Below is a small trained network, with its code and all its weights. Each question gives an input and a class and asks what happens when units are switched off, that is, made to give their printed mean instead of their output.

import numpy as np


def w(rows, s, z=0):
    codes = np.array(rows[::2]) - 128.0
    scale = np.full(codes.shape[1], s)
    scale[-1] = z or s
    return codes * scale


def norm(h):
    return h / np.sqrt((h * h).mean(-1, keepdims=True) + 1e-5)


def f(y):
    return y / 2 * (1 + np.tanh(0.7978845608 * (y + 0.044715 * y**3)))


def log_softmax(a):
    a = a - a.max(-1, keepdims=True)
    return a - np.log(np.exp(a).sum(-1, keepdims=True))


def net(x, mask):
    res = np.array(x, float).reshape(1, 6) / 4 @ E
    u = 0
    for l in range(2):
        y = f(norm(res) @ A[l][:, :-1].T + A[l][:, -1])
        res = res + np.where(mask[u : u + 11], y, B[l][:, -1]) @ B[l][:, :-1]
        u += 11
    return log_softmax(norm(res)[-1] @ U[:, :-1].T + U[:, -1])


A, B = {}, {}
E = w([
[208,161,133,111,52,127,138,134],'x0',
[189,59,98,88,175,126,112,93],'x1',
[128,128,129,130,127,133,127,128],'x2',
[161,187,63,165,186,119,121,197],'x3',
[119,251,106,31,186,186,157,22],'x4',
[141,140,202,78,160,133,80,171],'x5',
],0.0024)
A[0] = w([
[116,197,117,76,148,109,125,62,46],'L0N0',
[16,210,159,175,83,140,122,157,52],'L0N1',
[255,174,156,134,61,142,149,137,51],'L0N2',
[174,42,85,93,169,176,126,112,45],'L0N3',
[98,93,200,124,80,121,117,41,1],'L0N4',
[103,87,187,127,76,123,103,30,29],'L0N5',
[180,62,97,121,208,107,96,74,52],'L0N6',
[36,91,147,173,246,140,129,120,51],'L0N7',
[150,145,222,80,170,176,62,198,48],'L0N8',
[184,205,59,195,204,114,93,178,44],'L0N9',
[108,123,9,197,73,160,133,63,52],'L0N10',
],0.0053,0.0017)
B[0] = w([
[86,103,126,186,118,150,129,103,240],'L0N0',
[248,123,147,116,71,127,142,85,216],'L0N1',
[82,111,83,83,86,83,73,100,219],'L0N2',
[164,157,166,146,70,125,148,126,177],'L0N3',
[131,134,81,99,138,151,173,198,183],'L0N4',
[111,137,122,100,130,167,158,196,194],'L0N5',
[191,147,145,128,74,119,149,106,197],'L0N6',
[100,131,82,71,62,86,71,124,198],'L0N7',
[101,134,149,141,154,55,194,116,200],'L0N8',
[97,102,135,83,86,194,194,178,250],'L0N9',
[104,141,187,96,185,45,151,144,246],'L0N10',
],0.011,0.0021)
A[1] = w([
[132,158,103,102,162,196,125,219,78],'L1N0',
[254,169,136,140,137,130,116,122,28],'L1N1',
[146,122,121,124,121,105,109,168,133],'L1N2',
[159,109,115,119,156,109,124,109,101],'L1N3',
[139,61,141,229,152,144,59,173,87],'L1N4',
[129,157,137,121,232,55,154,147,16],'L1N5',
[142,155,119,104,104,118,146,150,127],'L1N6',
[135,159,56,67,134,98,27,131,10],'L1N7',
[81,51,134,206,95,158,148,85,106],'L1N8',
[136,191,87,153,211,188,85,79,49],'L1N9',
[137,100,84,105,161,171,147,163,64],'L1N10',
],0.0096,0.0013)
B[1] = w([
[125,38,170,84,104,197,185,165,206],'L1N0',
[159,133,205,197,61,170,129,38,183],'L1N1',
[76,193,122,98,147,184,164,20,191],'L1N2',
[79,225,147,115,83,159,169,163,110],'L1N3',
[72,180,33,203,218,223,185,66,186],'L1N4',
[69,163,222,164,141,2,170,140,211],'L1N5',
[102,95,175,183,178,151,51,118,252],'L1N6',
[47,61,93,128,74,90,38,80,196],'L1N7',
[100,57,179,222,140,96,109,134,194],'L1N8',
[60,147,32,215,207,205,168,102,161],'L1N9',
[97,126,186,99,120,174,135,164,165],'L1N10',
],0.0087,0.0027)
U = w([
[121,85,136,63,135,214,171,211,130],'0',
[91,152,47,221,206,174,148,93,130],'1',
[102,102,159,140,98,115,129,111,255],'2',
[97,114,61,83,91,79,29,99,109],'3',
[221,160,171,158,84,147,125,80,102],'4',
[114,177,172,123,178,25,168,165,103],'5',
[205,132,86,147,177,99,74,210,38],'6',
[254,155,45,135,196,102,70,224,31],'7',
],0.0084,0.0055)

Each question gives the input, the list of numbers given to net, and the class t.
The units are the neurons (one row each of A and B). Each row of codes is followed by its name. A weight is (code - 128) times the scale printed after its matrix; where a second scale follows, it is the last column's (A, B and U).
mask holds one flag per neuron, layer by layer. A switched-off neuron (its flag False) gives its mean, the last column of its row in B, instead of its output. The means were averaged over made-up inputs and are rounded, as every weight is.
A unit's drop is (log p(t) with every unit on - log p(t) with that unit switched off) / (log p(t) with every unit on - log p(t) with every unit switched off).
The circuit of an input: a set's keep is (log p(t) with only the set's units on - log p(t) with every unit switched off) / (log p(t) with every unit on - log p(t) with every unit switched off). Starting from the 12 units with the biggest drops (on a tie, the unit counted first), units are removed one at a time, each time the one whose removal leaves the highest keep (on an exact tie, the one counted first), for as long as the keep stays at least 0.8.
circuit, biggest first: the units of the circuit, biggest drop first
top k neurons: the k neurons with the biggest drops, biggest first
k most important neurons of layer l: the k neurons of layer l with the biggest drops, biggest first
input [8,0,5,8,0,-8], class 0: circuit, biggest first => (L0N9)
input [-3,-2,-7,-6,-5,8], class 5: circuit, biggest first => (L0N8 L0N9 L1N5)
input [-1,2,-5,6,-5,4], class 0: top 2 neurons => (L0N9 L0N10)
input [-7,4,-5,2,-3,-6], class 3: top 2 neurons => (L0N7 L0N8)
input [1,-4,-2,-4,4,-1], class 0: top 3 neurons => (L0N4 L0N5 L0N6)
input [5,-4,4,-4,-3,7], class 5: top 2 neurons => (L0N8 L0N7)
input [-5,-2,4,-6,-8,-7], class 1: circuit, biggest first => (L0N9 L1N4)
input [-3,7,-4,-5,-1,-7], class 4: circuit, biggest first => (L0N6 L0N3)
input [-7,-4,3,-5,0,0], class 3: top 2 neurons => (L0N7 L1N7)
input [-6,-5,-6,7,1,-8], class 5: top 3 neurons => (L0N10 L0N5 L0N4)
input [7,4,-1,8,7,-7], class 0: top 2 neurons => (L0N9 L0N8)
input [3,-8,6,7,7,5], class 4: 4 most important neurons of layer 0 => (L0N1 L0N5 L0N4 L0N9)
input [-6,5,3,-5,-8,6], class 1: top 3 neurons => (L0N10 L1N4 L0N9)
input [-6,-6,-5,0,3,-2], class 3: circuit, biggest first => (L0N7)
input [-8,8,-3,8,-6,3], class 0: top 3 neurons => (L0N9 L0N2 L0N1)
input [-7,-4,-3,-3,1,-8], class 5: top 3 neurons => (L0N10 L1N5 L0N2)
input [4,-8,4,-4,-8,7], class 1: 3 most important neurons of layer 0 => (L0N10 L0N6 L0N9)
input [-1,-2,1,-3,4,2], class 1: 3 most important neurons of layer 0 => (L0N9 L0N0 L0N10)
input [8,-8,-6,4,0,0], class 3: top 2 neurons => (L0N2 L1N7)
input [8,-4,1,-6,8,0], class 1: 3 most important neurons of layer 0 => (L0N9 L0N7 L0N0)
input [8,3,4,-7,-1,4], class 3: circuit, biggest first => (L0N2)
input [6,-3,-5,-4,8,-8], class 1: top 4 neurons => (L0N0 L0N8 L1N9 L0N7)
input [-8,-4,-4,-5,-4,-2], class 3: 2 most important neurons of layer 0 => (L0N7 L0N9)
